Each row has a class, written after it.
[ -45  138   82  124   80  -68  256 -301  -54 -118  -55    2  277  -47
 -106   -1   21  165 -168  -67  104 -187  -31  -56  153  -70  -82  301
   99   -4  111  100  188   65  -29 -177 -172  -10  242  142  -56] | P
[  -3 -130   51  -26   -6  217 -125  -65   19  -68   60  -47  180   95
  -33   19  102   49  104  -23  -59  198  -33   -8    6  173   70  107
 -116  -57  104   84   37 -116  117   18  -24    3   -6   -7  -98] | C
[ -23  137 -153  179   45 -104 -220  468 -416  269   85 -136   51 -118
  -94 -230 -239 -256   72  -11 -137  227  188  189  734   84  -73  249
  150 -146  105 -221  -63  249 -651  133 -429  -90 -485 -293  658] | C
[ -34   51  -50   17  114  130 -345 -114 -129   47  542  179   92 -251
 -117   -7   83  119  -10   32 -190  156  167   -6   73  347 -149  265
  -91 -137   66 -100  102 -130  -32  128  -40   47   82 -284  -24] | K
[ -44   41 -218  233  135    3    3   23 -363 -113  -32 -134  263 -216
   -4  -14   86  170   -9   65  199  103  -23   95   58  253 -164    7
  -42  -17  -28  -27 -112  137   79   85 -131 -157 -116  107    4] | W
[ -86  119  -12 -117   96  171  -78   53 -352  202  -28 -116 -185   43
   36  -39  -18  -50   -4  -46 -282   23  -24   11  -72 -255  151  -27
  124  104  -93  -48   -6 -102 -166   78  -14 -128   15  -96   45] | P
[ -94 -216  -10  -55   -5  134 -366  -40  -95   84  305  142 -154  -48
   -4  -59   25  -56   15 -288 -310  254  137 -132 -173  185  148  118
  -70    3   16  103   64  -56 -110  -51 -110    7   -3 -235 -211] | Z
[-107 -232  -59 -316  -14   -2 -206 -379 -185  -87  -40  170   46 -540
   92  -45  -62  159    3 -654  153 -398  365 -381 -136  -47  -33   91
  170  270 -426  -51 -293  -32 -486 -125   63   90  -16  227  -84] | C
[ -85   33  328   17   79   56    8 -145  -20  170 -148    8   39   27
  -53  107  135  -96  -20   -5   -6 -105 -154   81   89   14  276   -4
    3  -14  -59 -161   64 -216  -22  -11   69  225   93   10  -32] | M
[ 110 -133   33   36  -86 -172   35   53   46  -57   26  -80 -204   37
   43  130   35  -56  -47  106  140 -183 -150  118   18    8   59 -283
  -68  -84  -21   64 -145  164  -16 -136   27   11   73   43  -96] | Z
[   8  -88   47  -62   16  103  -36   25   31  108   48  -99  -93  -28
   -3   44   48   17   77   72   -3  -16   73  -43 -103  -62  111 -202
  -27    9  -24 -180   -2   35    0   52  105   65  -46   42 -137] | M
[ -10   25  -53 -112   77  153  -63   49  -67   43  -86  158  123  193
  -54  -97  -37    6  -62 -110 -183  263   54   -8  -94  -39   76   56
   21  190   68   59  106  -44   25  142  133  -61  -48  -83   31] | M
[  60   83 -187   88   72   93   70 -123  -64  -37  203 -168   79  -70
 -115  134 -227  284   -9  360 -229   96 -274  -68   80 -213  -85  138
  116 -117  322 -227  262  -93   89   68 -179  153  376  -37   55] | V
[ -51  -45   42   23   21  109  -82   -5  -44   58   -7   36   23   53
  -19   13   92  -71   17   21  -41  186   64   98  -11  122 -112   82
 -126  -60   50   78   15  -15  133  -54    2  -20  115  -93   21] | P
[ -64  -49  -65 -120   -8   85 -171  -88  -83  -13  147   90  -41  -70
   34   21   44  -22  113   -8  -39  140   56    4  -63   37   35   24
  -23   20   -5   45   12    7  -17   13  -69  -66 -177   51 -119] | W
[-112  -38 -271  -38  177  404  103   66 -112 -152 -440  -32 -138   49
  186   15 -104  105  -70 -107  -52   75  -89  193  -84 -338  265 -131
  206  209  -47  -20 -201  -73 -105  116 -154  -86  118  136 -182] | Z
[-113  -35 -207   85  122  172 -373  127 -405  -18  308  185  111  -37
 -185 -187   15  117  -73  -37 -289  551   98   40   86  178 -197  369
  -69  -21   45   10  100  -34 -283  289 -178  -88  -80 -229  278] | C
[ -70  -36 -173  -27    0 -299  -95  -76  -63  -70  167   98    7 -226
   28  -58    7   -1   32   19   82  220  -17  -52  -74   87 -123   41
    5  -43   77  -89  150  121  198  -81  -48 -120 -266   -5   -7] | Z
[  24   -3 -459  301  287   45   96  -15 -111 -153 -115 -148  183 -242
 -118  132 -148  211  -27  363  -84  485 -397  357  297  -90  -80  -74
  -94 -251  370  -90   18  -16  199  -16 -388  107  392    1 -141] | E
[ -51 -158 -162   91   92   33  -35   26  -40  105 -165  178  -47   61
  -49 -139   55 -119 -179 -221   81  302 -120  301  -68 -180  -33 -160
 -208  -60  -55  266 -286  148  -98 -170 -170 -157  287  -32  236] | H
[ -60  137  -74  -41    6   32  124 -130 -153  173  -41  166  225    4
  -41  -48  106  -10   69 -146   48   95   29   10   -6   32 -148   21
 -193  -21   -8  174 -109   53   32 -143   15  -65  108   69 -113] | Z
[ -37  -43  -57 -142 -115  -37  390  -58   93  -91 -310 -324   17 -112
 -219  415 -431   48 -237  477  204 -486    8  279  180 -899 -134  -97
  324   22  262 -215  369  286  275   47  -64  321   50 -130  -11] | C
[  87   93   11    7   46  -53  -38  150   -1  -19 -147   76  201   82
   73 -120  100 -167  -33 -163  -23  299   40   87  101  145 -112  153
  164   46    3  -11   13    7  171   37  -37  -87 -299 -128  186] | P
[ 237 -136  341 -109  -60    5    6  178   22   16 -212    6 -127  415
  144 -126   69 -196  -85   20  -14   31 -323   81 -339  108  166 -145
 -189  237 -308   95 -120   17  -95   44  371 -138 -225 -140  195] | W
[ 463 -182  315  -47  126  264   98  169  -94 -607 -253 -292  151  230
   -2  129   21  -44 -242  145   37  135 -206  190   35  179  342 -162
   79   81   36  122  313    7  174  313  302   18  -48  254 -109] | W
[ -41   40   -1   65    3  -37  -66   64   46  -77   33  -67  -97    6
  -29   10 -107  -26   19  178  -97  -21   49  -41  191   42  -25  131
   54   -5  125  -69  215   -1  -83  130 -110   94 -122   18   67] | V
[  27   63  -35 -131   42  164 -176  -22    5  140  254  162  233   46
    1 -183   40    9   64 -127    4   93  259 -215  -68  148 -177   77
   31   83  -89  -62  163  -18  -78  180  146  -16 -347  -12   24] | C
[ -75 -115   32   66  -67    1  -38   73  -14  134  -89   31  -88   47
  -24  112 -129  -95  -84   48  114 -205  -15  153   -5 -102   -4   27
 -202   62  -37   17 -132   79 -187 -106   97   53   14  -47   96] | H
[ -13 -146   80 -131  -63  247 -145  -48  -31 -188  -47   17  102  157
   22   89   80   38  -59 -102    9  208  -23  112 -184  -40  211  115
   -2   47   -9  101   44  -24  115   83   33   13  -38  -41  -25] | M
[-103    9 -179   56  134 -176  145   53  154  240 -294  -25  144   68
  -91  150  -11   92  -75  176   65   -6 -188   92   93 -258  -39 -342
 -226   62  105 -237  128   45  191   59  336   81  260  -32   -2] | M
[  27 -241  190  -74  -51  119  132 -106  -35 -240 -104 -106 -131 -109
  -20  283    8   79  -39  234  172 -376  -24   46 -150  124  220 -150
  -50  111  -98 -117   23  -46  110   80  308  243   -5  169 -378] | M
[  41 -324  343 -111  -52  273   77 -117   21   84  -18  -84  238  210
 -117  222  131  153  106  246  141   40  -84   52 -155   42  401    2
 -218  107   60 -102  125  -40   91   24  369  -12  -23  -77 -233] | E
[  54   -5  -15  122   25   28  -72   22 -144  -58  168  152   68  -93
    1  -46   19  -46   -7   38   92  117  -31  153  -76  223 -146   13
 -102  -35   44  101 -138   51   57  -45  -63  -28 -102    2  -24] | M
[ -66   21 -127  102   99   -9 -123  -23   28 -104   88   56   17 -170
   70  -34  -22  -21  -10  -18  -85   13  -38   44  184  132  -95  120
   77   11  111  -86    9  -88  -57   29 -207  -34 -162   26  -43] | P
[  52  212 -121  211  158 -330  -32  266 -129  700  159   47   11  227
 -180 -168 -295  101  201  349 -321  197    2  -68  323  -24 -253  -78
 -118  107  369  -85   47  237 -157    1   34 -141  214 -387  201] | P
[  42  236 -371   57  211   40  -20  -43  -12   64   15   74  180 -228
   82  -94 -178    6   30    3 -155  300  -47   49  110  -32 -333  -13
  116   44  165 -109   79   -6   97   27 -241   -5  -53   39 -152] | D
[ -24   36  147  -42    9   69  -25  -15 -121  -22  213  -65  111  -46
  -12   18  184   47  145  171   -6   40   19  -53  -10  122  -27   61
  -13  -26   28 -175  122 -163   -5   19  111 -120 -190  -46 -100] | K
[ -70  -39 -163 -110  -39  212 -235  -96   66 -182  202   71  242   -2
   16  -21  -11  105  -35 -110 -133  141  139  -71  -97   51 -129  169
   72  138   72  147   63  -82  -36  110  -95 -188  -93  -47 -180] | K
[  39 -118  -58 -145  -58  111 -112   53   61  -39 -110  -14 -163   23
  103   50 -122  -41   37   -8  -47  -39   14   23 -124  -38  129 -154
   -7   36   23    1  -25   40  142   32   23   33  -69   96 -143] | D
[ 111   77  -46  -25  136   -3  109   28  369  -13  -57   30 -523  120
   48  101   46  -31  -52  134  -69 -128   11  134  106   33  139  -98
  -77 -141  251 -191   42  -20  353 -187  149  204  244  -32  -26] | Z
[-147  -19 -262   27   18  164  -53 -112  109 -276 -137  -91   44 -269
  197  342   36   86   59  -18  140 -313   21  160  229    1 -267 -227
 -202  132   23  110 -233   13  -75   79  -45   21  272  421 -373] | M
[-109  -71   98   15 -145  182   14 -118   31  -94  -56    9  337   10
 -131  124 -150   96  -39   29  152 -235   80  -81   86  -70   26  351
  197  117  -23    2  187 -102 -155  207   -7  188  -56  204  -63] | Z
[ -44   66 -128   28   60  187   20  -15  -59  102   39   84  213   83
 -153  -93   28  203 -146 -181   33  -49  166   18  -64 -114 -220  -11
 -127  104   67   -2   22   17  -45   61  168  -41  211  -24  118] | M
[ 210  -72  216 -140  -55 -114  200 -114  127  -39  -48 -133 -392   60
   39  150  136 -106 -115    3  143 -364  -17 -123 -275   27  212 -374
  -52  -80 -144   42  142  217  341 -135  264  202  140  259 -175] | W
[  42  104   57  -39   67   85  103  -87  -66   78   39   68  189   35
 -122   16   -5   86  -45   98  -16  -50   36  -18   23  -27 -111   98
   29   92   92  -66   98  -68   55   66  200  -10   23  -39   22] | D
[ -25  140  251 -176   54 -276  268 -232   58  708   22  495 -231  230
  119 -338  543 -170  103  -40  -40  161 -412  -87 -789  143  221 -532
 -617   15 -382   82 -276  -69  159 -364  436 -428  304 -410  291] | V
[-123   96 -362 -202  -21   51 -117 -155 -166  218  350  176   95 -138
   95 -266   -4   53  136 -227   -4  125  140 -228 -215 -118 -204  106
  130  -32 -134   -1  -63  116   12  -89 -194 -224 -305  -58  -17] | Z
[ -63   40 -233   90   68  -10  -48  -36  -93 -174  105   16  278 -148
  113  -22   82   78  349  123  -39  277 -122   39  398  347  -85  321
   45  -28  135   59    0  -14   29   31 -403 -188 -257  -12 -120] | W
[ 231  189  108  -59   43  -97  -20  415 -346   53   15   72 -560  239
   -9  -24  -94 -232 -125  -37 -259  -56  293    1  233  216  271   79
  368   19  106   15 -149  288   41  130   63  100 -204 -165  406] | M
[ 189  -20 -108   27  -59 -188 -188  207 -145  124  119   27   21   -9
 -103  -75   17 -172  -57 -162 -147  322   35   43   27  237   67   54
 -187 -137  145   54    7  302  167  -85 -117    5 -307 -155  175] | V
[-115 -257  429 -141    2  -49 -206 -381   33  102  278  199 -305 -339
   14  168  223   21   67   60  158 -484  -63  -85 -221  -28  423   17
   39   -4 -322 -255  297 -213 -171 -127  -12  160  110   99 -200] | H
[  37  296  -44  169  197  295   -6  181 -319  267 -183  -34  601  307
 -143 -140  110  -57 -191 -364   33  365  107  202  179   30   35  355
   30  115  140    4  -15  -87  -57  -15  175 -203 -173 -196  431] | Z
[ 131  -67  256   48  315  268 -121 -205 -255   70  202  191  316  -85
  -39   15  360   94   87  -41  136  323 -123  326  346   99  235  160
  145  -76   64  -76  -20    9  -87  -91 -299 -177   90  -35    5] | W
[  28   18  352  -86 -197  -31  -12  -26 -347  -10  304   14 -386  260
   41   33  340  -42   66  -61   78 -343  174 -102 -125  351   23 -129
 -100  -66 -283  345 -205   23 -219  -98  249  -60   86   24  -46] | P
[ -62 -316  315 -179 -205  145 -133  -21  282 -297 -268  -43 -543  230
  164  267   57 -147 -165 -100   17 -541   35   58 -159 -166  150    6
 -185  150 -149  284 -150   58  -67 -102  150   64  209  180  -68] | D
[  31  164 -159  142 -173 -149 -145   42  -72 -112  331 -326  272  -58
 -261  -70  -62  -88   14   26 -142  424   22  -19  370  188 -233  534
  143 -347  246   91  150   81  125   69 -408  102 -300   35  177] | K
[ -85 -117    5 -210 -126 -110  -89    7   32  150  -19   47  -77 -104
  105  271 -218  -33  289  317 -218 -334 -135 -202  158  -25  120 -151
  109  214  149 -474  221 -113 -138   40   30  208 -312   49 -254] | M
[ -65 -114  134   14   -4   77  155 -113  -33  -89 -120 -162   14  -12
  -75   87  -17  197  -23  114  117 -268  -37  -65  -61 -116  107  -24
   17  125   26 -151   61  -86  -58   49  189   29   19  155 -124] | D
[-116 -247  183 -139 -233   32 -191  -92 -149    7  171 -101   47   63
 -114  126  -57  121  181  226   42 -146   43 -222 -138   -7  267  186
  117   42   10  -74  153  -66 -147   26   31   -2 -180   14   25] | K
[ 256  334   97 -237  251 -169 -138   -7  189  310  143  467 -470 -113
  285 -129  390 -594   77  -84 -356  -12  -70  -90 -303  458  216  -73
 -430 -159 -269   53   20 -148  239 -312  214   29 -180 -467  275] | E
[ -78  -36  161  -60 -193   27 -304 -157  309   17  281  110  -92   30
    3  226 -414   14  284  440  -72 -440  104 -246   94  400  240  173
  -85   67  438 -129  497 -111   64  171   -1  381 -349  199 -208] | C
[  55  -52   50  -42  -87  189 -251  106   50 -122  129  -30  -41   99
  -57   44 -131   -9  -49   87 -141  -40   72   -1   49  -20   25  295
   10   -5   64    2  145    7 -118  188  -60   69 -102   10  186] | W
[ 445 -210   24   91  -77 -190  331  117   84 -191 -550 -216  157 -287
   19 -129  -97 -510 -285 -297  421  495 -320  578  -20 -311  -59 -173
   96 -376 -372  479 -486  623  366 -193 -557  123  154  174  169] | H
[  48  -96 -366 -132  108  -47   93 -144  -69  -18   94   92   14 -323
  138   71  216  137  105  -55  206   34 -111   29 -171  -28 -148 -389
   -8   20  -61 -181 -203   55  327 -109  108 -133  -39  115 -229] | Z
[ -28 -115  -26  -81  -53  -64  -30  -74 -229  193   75   44  -10   33
 -113  231  -70  164  -84   43  -68 -293   40  -80 -135 -195   12 -221
 -170  121  139   18  -16  193  -46 -189  114  -36  203  -40 -226] | H
[  32   38  130  146  -35 -268   84   37 -148  -52 -127    2 -201   54
  -46  267  133   80 -158  -17  147 -417  -87  132  121   52   35 -231
  -59  115  -25   95  -70   93 -113  -54  156   58  321  152   26] | W
[ -23  153 -142  -17  121  126 -105  -57  -24  -71  154   65   52 -109
   52 -150  -83   52  -49 -108 -156  145   37  -62   25  -78 -120  183
  264   94   54  -64  -13  -62 -110  122 -225  -91 -163   76  -37] | K
[-182   39 -304   58   26   -2 -379 -114  137  -45  370  -38 -122 -177
   20  194  -74  169  454  414 -362  291 -121   -1  292  403  -46   68
   27 -155  650 -298  390 -403  557   83 -347  175  -80  -46 -313] | V
[  36  -14   -7  -37  -16  351 -166  -43 -116 -163   53   52  220  170
    7   63    0   47  -58   73 -125  208  -52   43 -228  162  181  211
  -90   76   78  180  111 -115   58  108  -11  -82  -71  -42  -58] | V
[ -97   16 -150  121   -8 -322  118 -214  127 -181  128  220   39 -269
   53   85 -119   48   45  335  295 -348 -109  -32   68   90 -355   36
  -39   69  160   38  196  184  111 -104 -162   -2 -145  224 -115] | K
[-168 -194 -200  -45 -100  214 -360 -161  293  -65  207  136  -93  -67
   31   -8  -11  178  148   -7   92  -82  227   14 -112  194  -99  111
 -220  -11  -28  134  -44   45   54   88 -169  110   75   65 -183] | M
[ -29 -113  131  -47  -46  138    3  -57 -148 -164   -8  -98  -20  -27
  -43   62   82   15  -45   56   64  -27  -24  -10 -199   95  262   85
   41  -27  -91  -55  129 -110   73   46   57   65 -184   79 -102] | C
[-293 -190  165   53   88  305  -62 -227 -155 -149  340  219   51 -287
  -36  115  -18  326  249  115    6 -255  167 -234  -24  132  122  252
  -56  262  160 -262  290 -340 -395  211  153   42 -174  117 -334] | W
[  38  -10  -25   13 -108  -60 -246  -86  174 -104   21 -223   11  -44
  -41   31  182  -48  -37  -75  -77   81  -20  -24   55  159   25  210
   39 -150 -171  166  -39   19  120   63 -303   82   66   72   46] | V
[ -34 -201   22  -28  -73  102   -8    4   46 -145 -162  135  228  105
  -25  -67   51   -1  -38  -12  251   85  -12   96 -163  134   62  113
   42   91  -91  -14  100   18  220  116   53   62 -363    9   41] | M
[ 104   11 -151   31  191  107 -241   46   14   -4  110  129  142 -133
  154 -202  136  -50   50 -141  -76  529  -70  186   29  172 -137   80
  205  105  -31 -121   18    4  127  138 -362 -144 -411 -130  -26] | E
[-124  137 -183   53  148  -17    2 -174  100  -28  122  125   97 -132
   35  -41  -20   78   59  101  -35   53 -115   28  126  -12 -406 -168
 -198   37  192  -28   78  -53   46   90  -35    9   71  174 -175] | M
[ 109  123  368   65   36 -162  241  162 -356  416 -360 -311  557  273
 -295  130  163   57 -120 -189   82   36  187 -102  148 -159  286   23
  379  271  -13  -50 -116   24    5   53  496 -183   85 -165  231] | P
[-301  137 -492   66 -162  159 -135 -105 -297  569  481  224  354 -130
   10 -155  124  145  624  195   97  317  -79   21  -58  442 -539 -272
 -608 -315  153 -151 -399 -237   30 -174  -64 -152 -113  -45   -8] | V
[ 241  -75  392  -46  129 -301 -104  338  222  148  -25   86 -669   23
 -217 -222  -29 -259 -102  342  -32 -225   19  137  151   20  318  204
  162   -7  -49 -597  224  -15   94  178  234  322 -701 -181  540] | C
[ -40  -84   16  -28  -61   22  -85  -74  -70 -132   65 -138  -17  -56
   87   89  -32   42   43   30 -139  160 -202  -33 -182  -85   85  -56
   60    8   89   41   63  -58   62  -58 -178 -109  105   65 -232] | K
[  -8 -138   99  -84  -88  -11  -56  -14   70   53  -40   38   -5   73
  -55  -48  -31  -16    9   34   -4  -23   54 -109 -146  111   65  157
   22   89  -67  -54   29  -14   23  -35  106   25 -108  -70   40] | K
